Each row has two labels, one from each of two sets.
[ 1.81  0.04  0.29 -0.56 -0.86  2.24 -1.08 -1.92 -1.05 -1.74  1.24  0.76
  1.58  1.20 -0.32  4.15  1.33  0.87 -1.62 -1.27 -3.49  1.29] -> (13) + C
[ 1.24 -0.59  0.46  0.25 -0.10  2.41 -1.47 -1.21  0.08 -1.42  1.14  1.18
  1.24  2.31 -0.39  1.37 -0.45  1.76 -2.38 -2.26 -5.27  0.63] -> (13) + M
[ 1.21 -0.16  0.44 -0.37  0.03  2.83 -0.78 -1.96 -0.27 -0.95  0.91  0.86
  1.08  2.27 -0.50  1.84  0.35  1.47 -2.29 -2.02 -5.01  0.51] -> (13) + M
[ 2.00 -0.40  0.24  0.04  0.36  2.76 -1.54 -1.94 -0.91 -2.34  1.05  1.25
  1.39  2.39 -0.99  2.34 -0.85  1.42 -2.11 -2.25 -4.88  0.95] -> (13) + M
[ 0.98 -0.40  1.01  0.28  0.29  2.44 -1.87 -1.08 -0.52 -1.98  0.91  1.04
  1.53  2.56  0.67  0.04 -1.47  1.93 -3.62 -1.09 -3.69  0.80] -> (12) + M
[ 1.61  0.09  0.87 -0.48 -0.37  2.54 -1.11 -1.24 -1.34 -1.37  0.73  1.19
  1.41  0.92 -0.57  2.90  0.89  0.84 -1.55 -1.40 -4.32  0.12] -> (15) + C
[ 1.07 -0.52  0.93 -0.10 -0.07  2.34 -1.15 -1.48 -0.28 -1.16  1.39  0.69
  0.99  2.47 -0.17  0.96 -0.56  1.46 -3.12 -1.64 -4.80  0.73] -> (12) + M
[ 0.59 -0.44  0.26 -0.38 -0.07  2.21 -1.32 -1.26 -0.38 -1.16  0.75  1.05
  0.89  0.30 -0.33  2.63  0.97  0.54 -0.62 -0.92 -3.60  0.69] -> (15) + C
[ 1.03 -0.09  0.68 -0.66  0.22  1.99 -1.43 -0.97 -1.66 -1.89  0.92  0.89
  2.11  1.43 -0.27  2.33  0.51  0.55 -1.96 -0.63 -3.18  0.85] -> (12) + C
[ 2.47  0.36  1.15 -0.55  0.13  1.35 -0.77 -1.71 -1.61 -1.03  0.88  0.64
  1.87  1.32  0.49  3.88  1.25  0.68 -1.84 -1.13 -2.67  0.37] -> (15) + C
[ 1.45 -0.10  0.65 -0.53 -0.15  2.86 -2.01 -1.38 -1.02 -1.39  0.62  1.16
  1.23  0.96 -0.45  2.75  0.86  1.16 -1.35 -1.29 -4.00  1.23] -> (13) + C
[ 1.15 -0.24 -0.09 -0.58  0.22  1.62 -1.86 -1.08 -0.71 -1.07  0.47  1.14
  1.52  0.44 -0.39  1.43 -0.27  0.35 -0.88 -1.03 -1.57  0.78] -> (12) + C
[ 1.54 -0.13  0.21 -0.95  0.16  4.49 -2.84 -1.45 -1.73 -2.42  1.14  1.43
  2.34  0.06 -1.39  3.74 -0.81  0.90 -1.72 -1.15 -5.27  1.44] -> (13) + C
[ 1.14  0.05  0.45 -0.24  0.17  2.34 -0.89 -2.33  0.85 -0.88  1.29  1.28
  1.03  2.49  0.11  1.36  0.21  1.28 -2.75 -1.91 -4.52  0.98] -> (15) + M
[ 0.51  0.16  0.14 -0.66 -0.03  1.65 -1.49 -0.98 -1.55 -1.80  0.65  1.23
  1.62  0.48 -0.35  3.00 -0.23  0.32 -1.42 -0.54 -2.98  1.97] -> (12) + C
[ 0.71 -0.69  0.15 -1.18 -0.02  2.99 -2.53 -0.78 -1.95 -3.11  0.98  0.94
  1.97  0.24 -1.51  3.10 -0.71  0.83 -1.73 -1.05 -5.38  1.91] -> (12) + C
[ 1.05 -0.17  0.51 -0.05 -0.09  2.47 -1.18 -1.20 -0.06 -0.73  0.61  0.45
  1.14  2.37  0.02  2.03  0.67  0.98 -1.70 -1.41 -4.44  1.07] -> (15) + M
[ 1.68 -0.57  0.42 -0.49 -0.39  4.88 -1.83 -1.18 -0.43 -1.69  1.26  0.90
  1.92  2.11 -0.79  1.96 -0.69  1.18 -2.91 -1.95 -5.17  1.00] -> (12) + M
[ 0.11  0.45  0.20 -0.09 -0.12  1.98 -0.85 -1.47 -0.01 -0.67  1.20  1.17
  0.74  1.83  0.01  2.95  2.57  0.99 -1.14 -0.87 -3.49  1.35] -> (15) + C
[ 0.46 -0.01  1.33  0.45  0.13  1.49 -0.70 -1.35  0.74  0.19  0.79  0.99
  0.50  3.40  1.12  0.36  1.00  1.86 -2.50 -1.33 -3.44 -0.06] -> (13) + M
[ 1.78 -0.51 -0.26 -0.04  0.07  3.44 -1.76 -1.77  0.19 -1.71  1.16  0.80
  1.52  2.45 -0.10  1.57 -0.58  1.85 -3.02 -2.58 -4.86  0.74] -> (15) + M
[ 0.20  0.53  0.81 -0.20 -0.15  1.72 -0.90 -1.42 -0.80 -1.42  1.19  1.07
  1.33  1.83  0.80  1.53  0.57  0.51 -1.43 -1.19 -2.69  1.16] -> (13) + C
[ 0.79  0.38  0.55  0.08 -0.20  2.22 -1.22 -1.55 -0.05 -1.03  1.16  0.66
  1.53  2.00 -0.24  2.34  0.57  1.27 -1.94 -1.68 -3.89  0.44] -> (15) + M
[ 0.66 -0.08  0.27 -0.16 -0.12  2.08 -0.77 -2.15  0.34 -1.00  1.66  0.82
  1.01  2.98  0.51  2.78  1.05  1.14 -1.70 -1.84 -4.82  1.78] -> (15) + M
[ 2.80 -0.80  0.62 -1.16  0.30  4.29 -2.66 -1.84 -1.55 -3.20  1.73  1.57
  2.81  0.78 -1.93  3.92 -1.37  2.00 -2.92 -2.40 -6.71  0.67] -> (15) + C
[ 0.95 -0.67  0.31 -0.61 -0.11  2.83 -1.71 -1.05 -1.07 -1.91  1.36  1.40
  1.77 -0.14 -0.94  1.82 -0.15  1.03 -1.29 -0.66 -4.37  0.73] -> (13) + C
[ 1.71 -0.78  0.20 -0.50  0.31  3.70 -2.49 -1.48 -0.86 -2.78  1.65  0.63
  1.85  1.79 -1.00  2.32 -1.69  1.76 -2.88 -1.88 -5.96  1.71] -> (12) + M
[ 0.36  0.22  0.71  0.16  0.05  1.82 -1.26 -1.72  0.08 -0.69  1.36  0.95
  0.96  2.51  0.62  1.78  1.52  1.24 -1.53 -1.11 -3.37  1.62] -> (13) + C
[ 1.59  0.34  0.40 -0.55  0.03  2.71 -1.54 -1.63 -0.79 -1.20  1.01  0.59
  1.23  0.33 -0.88  3.70  0.50  0.74 -0.96 -1.27 -3.84  1.25] -> (15) + C
[ 1.79 -0.11  0.66 -1.16  0.34  3.22 -1.92 -1.38 -2.14 -2.02  0.93  1.21
  1.68  0.24 -1.39  5.00  1.19  0.79 -1.47 -1.70 -4.55  1.13] -> (12) + C
[ 1.42  0.01  0.50 -0.24  0.08  1.88 -1.33 -1.59 -0.85 -1.74  1.62  0.93
  1.40  1.58  0.25  3.91  1.72  0.95 -1.71 -1.23 -3.80  1.09] -> (13) + C
[ 1.47  0.13  1.06 -0.23  0.11  2.32 -1.27 -1.95 -0.74 -1.88  1.08  1.27
  1.45  2.45  0.16  3.30  0.59  0.62 -2.10 -1.41 -3.01  2.00] -> (12) + C
[ 1.61 -0.85  0.92 -0.47  0.18  4.20 -1.90 -1.03 -1.01 -1.53  0.59  1.54
  1.26  1.67 -0.67  1.82 -0.21  2.32 -2.98 -1.87 -7.01 -0.22] -> (12) + M
[ 0.37  0.74  0.78  0.16 -0.18  0.24 -0.63 -1.45 -0.62 -0.51  0.95  0.73
  0.25  1.90  1.45  3.00  2.39  0.07 -0.63  2.50 -0.38  1.49] -> (15) + C
[ 2.31 -0.40  0.58 -1.30  0.12  4.13 -2.33 -1.67 -2.09 -2.58  1.40  1.34
  2.51  0.09 -1.54  5.09  0.30  1.28 -2.19 -1.59 -6.09  0.37] -> (15) + C
[ 0.50 -0.11  0.70  0.68 -0.84  2.39 -0.95 -1.55  0.20 -1.06  0.74  0.96
  1.07  3.82  0.41  1.30  0.40  1.64 -3.63 -1.37 -4.23  1.71] -> (12) + M
[ 2.31  0.57  0.72 -0.72  0.34  2.49 -1.46 -2.44 -0.71 -1.06  0.88  1.21
  1.46  2.33 -0.52  4.81  1.64  0.68 -1.84 -1.95 -3.32  1.85] -> (15) + C
[ 0.44 -0.56  0.54 -0.17  0.08  2.05 -1.07 -1.31 -0.09 -0.96  0.84  0.53
  0.84  2.46  0.06  2.67  0.58  1.21 -2.08 -1.67 -4.15  1.47] -> (15) + M
[ 1.86 -0.46  0.41 -0.49 -0.01  3.43 -1.28 -1.52 -0.63 -1.63  1.27  0.86
  1.64  0.53 -1.32  3.04  0.22  1.03 -1.73 -1.84 -5.04  0.45] -> (15) + C

Each row has two labels, one from each of two sets.
[-1.45 -0.10 -3.53 -0.63 -0.49 -1.50  0.08 -0.15 -1.15 -0.92 -0.64 -0.44
  0.13  0.42  1.07  0.48 -0.39  0.20 -0.23  0.58 -0.46  0.65] -> (71) + J23
[-3.07 -0.08 -1.85 -1.09  0.17 -0.61 -0.30  0.00 -2.53  0.03 -0.37 -0.97
  0.69  1.46  0.48 -0.19 -0.41 -0.03 -0.01  1.02  0.08  0.58] -> (69) + J23
[-0.46  0.16 -1.17 -0.41  0.12 -0.99 -0.03  0.15 -2.30 -2.09  0.18 -0.31
 -0.07  1.02  0.74 -0.13 -0.21  0.21 -0.30 -0.75 -0.37 -1.02] -> (77) + J23
[-0.90  0.30 -1.53 -0.68  1.08 -0.90 -0.02 -0.51 -4.03 -0.53  0.08 -0.13
  0.35  0.92  1.22 -0.67 -0.09  1.67 -0.56 -0.86 -0.21 -1.45] -> (77) + J23
[-1.72  0.29 -2.22  0.02  0.98 -0.82  0.40 -0.35 -4.04 -3.15  0.62 -0.80
  0.18  0.02  0.73 -0.73 -0.03 -0.04 -0.52  0.92 -0.40 -0.84] -> (77) + J274
[-1.00 -0.05 -2.77 -0.01 -0.29 -0.32 -0.01  0.15 -2.46 -0.43 -0.24 -0.70
  0.53 -1.22  0.18 -1.04 -0.39 -0.07 -0.36  0.12 -0.36  1.30] -> (69) + J274
[-0.24  0.12 -1.68 -0.13  0.34 -1.24  0.08 -0.24 -2.59 -2.12  0.23 -0.18
  0.42  0.05  0.86 -0.56 -0.30  0.04 -0.58 -0.93 -0.34 -0.56] -> (77) + J274
[-0.93  0.09 -2.38  0.34 -0.42 -0.79  0.09 -0.70 -2.51 -2.02 -0.06 -0.30
 -0.15  0.56  1.45 -1.22  0.37 -0.33 -0.57 -0.72 -0.37 -0.43] -> (77) + J274
[-1.27 -0.13 -1.34 -0.25  0.48 -0.53 -0.50 -0.90 -1.16 -0.51  0.22 -0.50
  0.79 -1.01  0.79 -0.75 -0.44  0.88 -0.44 -2.10 -0.53 -0.04] -> (69) + J23
[-2.19 -0.11 -3.74 -0.62 -1.10 -1.59  0.04 -0.18 -1.68 -1.67 -0.23 -0.72
  0.09  0.78  1.02  0.48 -0.91 -0.21 -0.37  0.10 -0.75  0.85] -> (71) + J23
[-2.46  0.22 -2.97 -0.13  1.22 -0.35  0.23 -0.32 -2.40 -2.42  0.00 -0.94
  0.80 -0.89  0.97 -1.66 -0.40 -0.87 -0.19  0.05 -0.27  0.73] -> (69) + J274
[-0.94  0.23 -0.06  0.28  0.40 -1.00 -0.16 -0.68 -2.67 -0.95  0.15 -0.07
  0.26  2.17  1.27 -0.28  0.90  1.19 -0.68 -0.89 -0.20 -2.25] -> (77) + J23
[-1.23 -0.46 -3.34  0.21 -0.95 -0.59  0.19  0.11  0.40 -2.86 -0.46  0.05
 -0.25 -0.89  0.57  0.02 -0.65 -1.77 -0.88  0.66 -0.29  1.36] -> (71) + J274
[-0.72 -0.11 -3.41  0.18 -0.91 -1.00  0.27 -0.08 -1.33 -3.11 -0.43 -0.56
 -0.23 -0.98  0.98 -0.61 -0.34 -0.87 -0.46  1.54 -0.54  0.17] -> (71) + J274
[-1.28  0.32 -1.49 -1.34 -0.88 -1.60 -0.05  0.01 -4.37 -1.95 -0.42 -0.50
 -0.24  1.17  1.09 -0.38  0.12  0.99 -1.09  0.94 -0.23 -1.77] -> (77) + J23
[-2.12 -0.10 -2.15 -0.57 -0.88 -0.87 -1.31  0.33  1.88 -0.96 -0.84  0.04
  0.10  0.00  0.73  1.44 -0.92 -0.41  0.03  1.29  0.35  1.49] -> (71) + J23
[-2.40 -0.25 -2.27 -0.03  0.48 -0.69  0.07 -0.25 -4.23 -2.65 -0.07 -0.80
  0.58 -0.02  0.87 -0.88 -0.26  0.50 -0.26  2.10 -0.21 -0.72] -> (69) + J274
[-0.60  0.16 -0.68 -0.19  0.17 -0.28 -0.14 -0.17 -3.72 -2.95  0.25 -0.39
 -0.28  0.45 -0.03 -0.42  0.00 -0.22 -0.57  2.21 -0.14 -1.53] -> (77) + J274
[-0.98  0.10 -1.69 -0.73  0.23 -1.01  0.41 -0.30 -4.69 -3.27  0.16 -0.26
  0.03  0.19  0.02 -0.94 -0.62 -0.04 -0.71  1.62 -0.48 -0.77] -> (77) + J274
[-0.29 -0.04 -3.73 -0.07 -0.21 -0.82  0.05 -0.26 -2.28 -2.61 -0.14 -0.29
  0.05 -1.02  1.24 -0.66  0.11 -0.28 -0.32  2.50 -0.75 -0.02] -> (71) + J274
[-0.67 -0.06 -2.25 -0.34 -0.76 -0.93 -0.04 -0.31 -0.44 -0.81 -0.39 -0.43
  0.04  0.45  1.45 -0.05  0.02 -0.32 -0.31  0.36 -0.36  0.02] -> (71) + J23
[-1.59 -0.11 -4.26 -0.55 -0.94 -1.60 -0.08  0.08 -0.52 -2.08 -0.50 -0.57
  0.04  0.49  1.60  0.72 -0.42 -0.20  0.03  2.91 -0.35  0.80] -> (71) + J23
[-0.96  0.25 -1.30 -0.18  0.28 -0.39  0.35 -0.04 -3.94 -3.89  0.55 -0.43
  0.13 -0.75  0.33 -0.97  0.14 -0.36 -0.33  2.33 -0.48 -0.87] -> (77) + J274
[-1.29 -0.16 -1.92 -0.16  0.53 -0.73  0.30 -0.35 -3.96 -2.34 -0.07 -0.04
  0.13  1.40  0.29 -1.05  0.03  0.05 -0.54 -0.09 -0.33 -1.02] -> (77) + J274
[-2.94 -0.06 -2.96 -0.12 -0.52 -0.36  0.29 -0.63 -3.13 -1.67 -0.13 -1.01
  0.29 -0.17  0.12 -1.71 -0.17 -0.66 -0.48 -0.59 -0.28  1.04] -> (69) + J274
[-1.33 -0.07 -0.61 -0.51 -0.15 -0.33 -0.44 -0.04 -3.97 -3.07  0.10 -0.49
  0.03  0.87  0.53 -0.99  0.10 -0.29 -0.69  1.59 -0.18 -1.18] -> (77) + J274
[-0.98  0.19 -1.74 -0.22  0.06 -0.60  0.34  0.12 -5.12 -2.73  0.17 -0.71
 -0.11  0.53  0.84 -1.09  0.14  0.67 -0.79  1.48 -0.39 -1.10] -> (77) + J274
[ 0.05  0.20 -1.36 -0.83 -0.38 -1.55 -0.14 -0.25 -5.70 -1.46 -0.19 -0.10
 -0.23  2.25  0.92 -0.45  0.39  0.58 -0.81  3.22 -0.60 -1.97] -> (77) + J23
